Here is a tiny trained network, its code and every weight. The questions are about switching its units off for an input and a target symbol, where a switched-off unit gives its printed mean instead of its output.

import numpy as np


def w(rows, s, z=0):
    codes = np.array(rows[::2]) - 128.0
    scale = np.full(codes.shape[1], s)
    scale[-1] = z or s
    return codes * scale


def f(y):
    return np.maximum(y, 0)


def softmax(a):
    e = np.exp(a - a.max(-1, keepdims=True))
    return e / e.sum(-1, keepdims=True)


def log_softmax(a):
    a = a - a.max(-1, keepdims=True)
    return a - np.log(np.exp(a).sum(-1, keepdims=True))


def net(x, mask):
    ids = ['ΓΠΨΩβεζηθλτ'.index(c) for c in x.split()]
    T = len(ids)
    res = E[ids] + P[:T]
    u = 0
    for l in range(2):
        r = res
        for j in range(2):
            rows = slice(2 * j, 2 * j + 2)
            q, k, v = (r @ M[l][rows].T for M in (Q, K, V))
            z = softmax(np.where(np.tri(T) > 0, q @ k.T / 2**0.5, -1e9)) @ v
            o = O[l][rows]
            res = res + np.where(mask[u + j], z, o[:, -1]) @ o[:, :-1]
        u += 2
        y = f(res @ A[l][:, :-1].T + A[l][:, -1])
        res = res + np.where(mask[u : u + 8], y, B[l][:, -1]) @ B[l][:, :-1]
        u += 8
    return log_softmax(res[-1] @ U[:, :-1].T + U[:, -1])


Q, K, V, O, A, B = {}, {}, {}, {}, {}, {}
E = w([
[153,98,100,55,142,128,116,199,166,137],'Γ',
[136,83,30,120,174,92,126,190,180,94],'Π',
[127,150,199,197,144,192,105,134,194,79],'Ψ',
[121,98,112,50,99,201,109,51,120,33],'Ω',
[178,73,102,178,183,70,124,57,109,30],'β',
[151,167,178,3,146,89,120,110,167,67],'ε',
[183,34,202,107,101,104,131,110,93,140],'ζ',
[194,85,199,83,106,74,132,208,136,209],'η',
[76,186,255,178,115,85,90,187,151,191],'θ',
[3,51,147,156,78,73,132,76,138,105],'λ',
[127,27,75,131,73,188,112,200,118,164],'τ',
],0.0086)
P = w([
[109,140,138,128,200,213,254,144,80,177],'0',
[106,119,157,114,179,184,198,121,116,133],'1',
[100,107,165,111,171,146,169,135,132,116],'2',
[110,94,171,105,153,140,147,139,137,97],'3',
[119,90,167,111,138,130,132,143,150,88],'4',
[123,85,153,116,124,116,118,140,161,79],'5',
[135,82,148,117,110,112,103,141,173,78],'6',
[145,78,149,126,101,92,92,141,180,77],'7',
[155,78,140,130,88,88,82,137,191,78],'8',
[163,80,130,138,76,74,73,135,197,75],'9',
[170,78,130,140,71,73,56,135,202,71],'10',
[174,65,136,136,62,84,48,128,204,68],'11',
],0.006)
Q[0] = w([
[160,122,85,92,120,118,112,148,137,115],'0.h0',
[130,37,189,87,86,83,48,158,253,17],'0.h0',
[126,135,131,131,150,143,146,132,107,132],'0.h1',
[135,126,127,131,129,123,115,132,156,118],'0.h1',
],0.012)
K[0] = w([
[155,158,154,122,131,84,98,90,177,82],'0.h0',
[168,82,114,143,50,88,11,123,155,123],'0.h0',
[125,117,135,118,134,133,141,132,104,138],'0.h1',
[128,117,121,137,120,122,122,124,132,126],'0.h1',
],0.013)
V[0] = w([
[158,91,227,150,144,21,170,46,111,151],'0.h0',
[120,159,86,131,133,107,119,77,96,86],'0.h0',
[120,164,84,116,174,160,213,126,51,190],'0.h1',
[122,162,107,141,224,210,254,107,40,173],'0.h1',
],0.007)
O[0] = w([
[94,141,49,106,136,198,118,110,239,182,201],'0.h0',
[147,138,98,132,131,107,120,101,95,200,43],'0.h0',
[86,156,133,115,177,165,247,119,115,135,6],'0.h1',
[103,112,112,106,188,172,254,144,123,131,120],'0.h1',
],0.0073,0.0022)
A[0] = w([
[215,74,196,96,172,51,134,119,92,84,187],'0.n0',
[149,126,129,143,107,119,97,158,163,149,255],'0.n1',
[80,30,83,142,86,139,123,84,129,71,222],'0.n2',
[145,83,18,163,233,106,141,154,181,68,193],'0.n3',
[60,190,218,234,136,187,98,143,188,96,185],'0.n4',
[180,162,127,93,170,199,110,80,184,21,195],'0.n5',
[108,2,87,99,66,146,148,189,129,190,214],'0.n6',
[176,135,89,6,162,94,133,161,206,121,196],'0.n7',
],0.0064,0.0043)
B[0] = w([
[177,109,145,100,139,85,127,181,105,29,208],'0.n0',
[160,100,154,141,106,118,83,153,148,156,245],'0.n1',
[103,32,85,157,91,142,113,81,121,46,238],'0.n2',
[133,57,15,174,211,106,122,137,178,98,213],'0.n3',
[100,138,243,203,135,161,115,128,179,158,233],'0.n4',
[139,133,143,104,162,159,111,98,180,48,254],'0.n5',
[135,2,100,131,87,152,132,157,109,178,199],'0.n6',
[142,98,102,56,144,105,122,157,185,136,228],'0.n7',
],0.0072,0.0066)
Q[1] = w([
[73,92,224,229,125,151,87,160,247,83],'1.h0',
[253,70,130,91,69,164,82,143,132,78],'1.h0',
[139,183,153,184,162,206,163,134,81,156],'1.h1',
[171,77,168,172,137,142,57,175,173,106],'1.h1',
],0.0066)
K[1] = w([
[131,120,138,144,29,111,99,122,109,147],'1.h0',
[160,134,120,140,144,106,1,135,154,114],'1.h0',
[124,138,123,114,171,123,231,125,127,121],'1.h1',
[137,146,123,113,113,94,58,113,133,116],'1.h1',
],0.0085)
V[1] = w([
[107,111,99,233,147,146,118,47,114,70],'1.h0',
[141,184,254,141,121,188,126,102,110,154],'1.h0',
[98,81,124,182,81,148,145,151,85,182],'1.h1',
[159,147,149,184,149,90,119,220,153,184],'1.h1',
],0.0075)
O[1] = w([
[113,140,166,1,89,123,155,197,161,164,194],'1.h0',
[149,142,63,175,107,129,123,185,177,97,1],'1.h0',
[131,198,133,70,204,129,39,156,155,48,51],'1.h1',
[42,142,152,110,84,177,190,105,144,37,101],'1.h1',
],0.009,0.0078)
A[1] = w([
[178,93,106,170,162,146,112,127,135,90,250],'1.n0',
[102,118,193,93,169,41,109,144,22,40,196],'1.n1',
[179,95,77,128,79,106,181,167,129,146,118],'1.n2',
[227,132,99,103,197,59,109,222,119,91,150],'1.n3',
[184,99,166,121,136,95,131,78,48,253,174],'1.n4',
[101,166,75,245,135,145,98,88,135,70,78],'1.n5',
[68,167,161,68,129,157,126,129,154,21,131],'1.n6',
[205,136,84,131,176,137,82,172,169,143,189],'1.n7',
],0.0076,0.002)
B[1] = w([
[143,133,54,190,124,175,109,79,119,113,254],'1.n0',
[190,207,177,144,128,167,176,126,79,92,235],'1.n1',
[148,90,109,117,38,97,234,162,112,189,194],'1.n2',
[192,211,80,99,95,168,109,180,149,176,201],'1.n3',
[48,170,110,179,146,47,91,174,74,119,238],'1.n4',
[160,193,196,86,81,109,143,139,40,255,165],'1.n5',
[51,187,69,138,65,91,128,138,82,127,212],'1.n6',
[119,171,142,143,217,69,38,211,157,141,180],'1.n7',
],0.0084,0.0067)
U = w([
[83,72,37,209,87,67,156,99,72,135,24],'Γ',
[208,207,134,102,114,185,131,136,92,97,100],'Π',
[61,151,23,165,103,123,132,171,153,2,160],'Ψ',
[176,171,139,109,222,127,40,173,174,133,80],'Ω',
[115,94,99,136,217,141,70,124,188,145,164],'β',
[227,73,124,65,56,190,212,154,193,168,91],'ε',
[116,59,115,157,195,210,104,14,165,51,156],'ζ',
[170,130,146,165,123,181,141,58,74,133,252],'η',
[143,223,79,168,92,76,104,205,71,236,126],'θ',
[13,122,183,30,108,100,122,115,143,223,192],'λ',
[132,141,246,133,140,80,185,127,57,54,90],'τ',
],0.0065,0.0024)

Each question gives the input, a string of symbols that net reads in full, and the target symbol t.
The units are the heads (2 rows each of Q, K, V and O) and the neurons (one row each of A and B). Each row of codes is followed by its name. A weight is (code - 128) times the scale printed after its matrix; where a second scale follows, it is the last column's (O, A, B and U).
mask holds one flag per unit, layer by layer, with each layer's heads first. A switched-off unit (its flag False) gives its mean, the last column of its rows in O or B, instead of its output. The means were averaged over made-up inputs and are rounded, as every weight is.
A unit's drop is (log p(t) with every unit on - log p(t) with that unit switched off) / (log p(t) with every unit on - log p(t) with every unit switched off).
unit that matters most: the unit with the biggest drop
top k neurons: the k neurons with the biggest drops, biggest first
k most important neurons of layer l: the k neurons of layer l with the biggest drops, biggest first
heads that matter: for each layer, one digit per head in row order, 1 if its drop is at least 0.15 and else 0, layers parted by /
input Ψ ε Ψ Ψ Ψ β λ, target λ: most important neuron of layer 1	(1.n0)
input Ψ Ψ η ε Ψ Π Π, target τ: heads that matter	11 / 10
input θ λ λ Ψ λ τ Π, target Π: heads that matter	11 / 11
input τ Ω Ω Γ ε ε Π Ψ Ψ ε θ Ω, target Ψ: heads that matter	00 / 10
input Ψ ε Π Ψ Ψ Ψ ε Ψ Ψ ε θ, target θ: heads that matter	00 / 10
input η Π ζ, target τ: 3 most important neurons of layer 0	(0.n4 0.n3 0.n5)
input Ω Ψ Ψ λ Ψ λ Γ, target Ω: heads that matter	00 / 01
input ζ Ω λ Ψ Ψ Ψ, target Ψ: 2 most important neurons of layer 1	(1.n6 1.n5)
input Ψ ε ε Ψ Ψ ε λ Ψ Π, target ε: 3 most important neurons of layer 1	(1.n4 1.n3 1.n2)
input Ψ ζ Ψ Ψ ε Ω, target Γ: heads that matter	01 / 01
input τ β ε Π Ψ Π τ Ψ Ψ τ τ, target Π: heads that matter	11 / 01
input ζ Ψ θ Γ ε Ψ ε η, target Γ: heads that matter	01 / 11
input ζ Ω Ψ Ω λ θ η Ψ Ω, target ε: heads that matter	01 / 11
input ε ε Ψ, target ε: heads that matter	00 / 11
input η Ψ η Ψ Π ε θ Ψ ε Γ, target Γ: heads that matter	01 / 11
input ε ε Ψ Γ Ψ η ε Π, target Γ: top neuron	(1.n4)
input Ψ Ψ θ ε Γ λ τ ε λ Ψ, target λ: heads that matter	00 / 10
input λ ζ ε ε Π θ Ψ Ω, target ε: top 4 neurons	(1.n4 0.n2 1.n2 0.n4)
input Π θ Π Ψ ε η Ω Π, target θ: top 4 neurons	(1.n4 1.n3 0.n2 0.n4)
input Ψ β ε Ψ Ω Ω Ψ, target Ω: top 4 neurons	(1.n7 0.n4 0.n2 1.n6)
input Γ Ψ Ψ Π η, target τ: unit that matters most	1.h0
input θ λ Ψ Π Π Γ Ψ τ Ω Ψ, target τ: heads that matter	10 / 10
input ε ε Ω Ψ λ ζ Ψ, target λ: top 2 neurons	(0.n2 0.n4)
input Γ Ψ ε λ Ω λ Ψ Ψ ζ Ψ, target ζ: heads that matter	11 / 10
input ε Ψ Ψ ε ε, target Γ: heads that matter	01 / 11
input Ψ ε η Ψ ε ζ ε λ ε, target Ω: top 2 neurons	(0.n2 0.n4)
input Ψ Ψ λ Γ η Π, target ζ: unit that matters most	1.h0
input ε Ψ Ψ η Ψ Π Ψ η θ Π Ψ Ψ, target Ψ: top 2 neurons	(1.n6 0.n2)
input η Ψ ε Π ζ Ψ τ Ψ ζ, target ε: top 3 neurons	(0.n4 1.n4 1.n2)
input λ Π ε, target τ: 2 most important neurons of layer 0	(0.n3 0.n4)
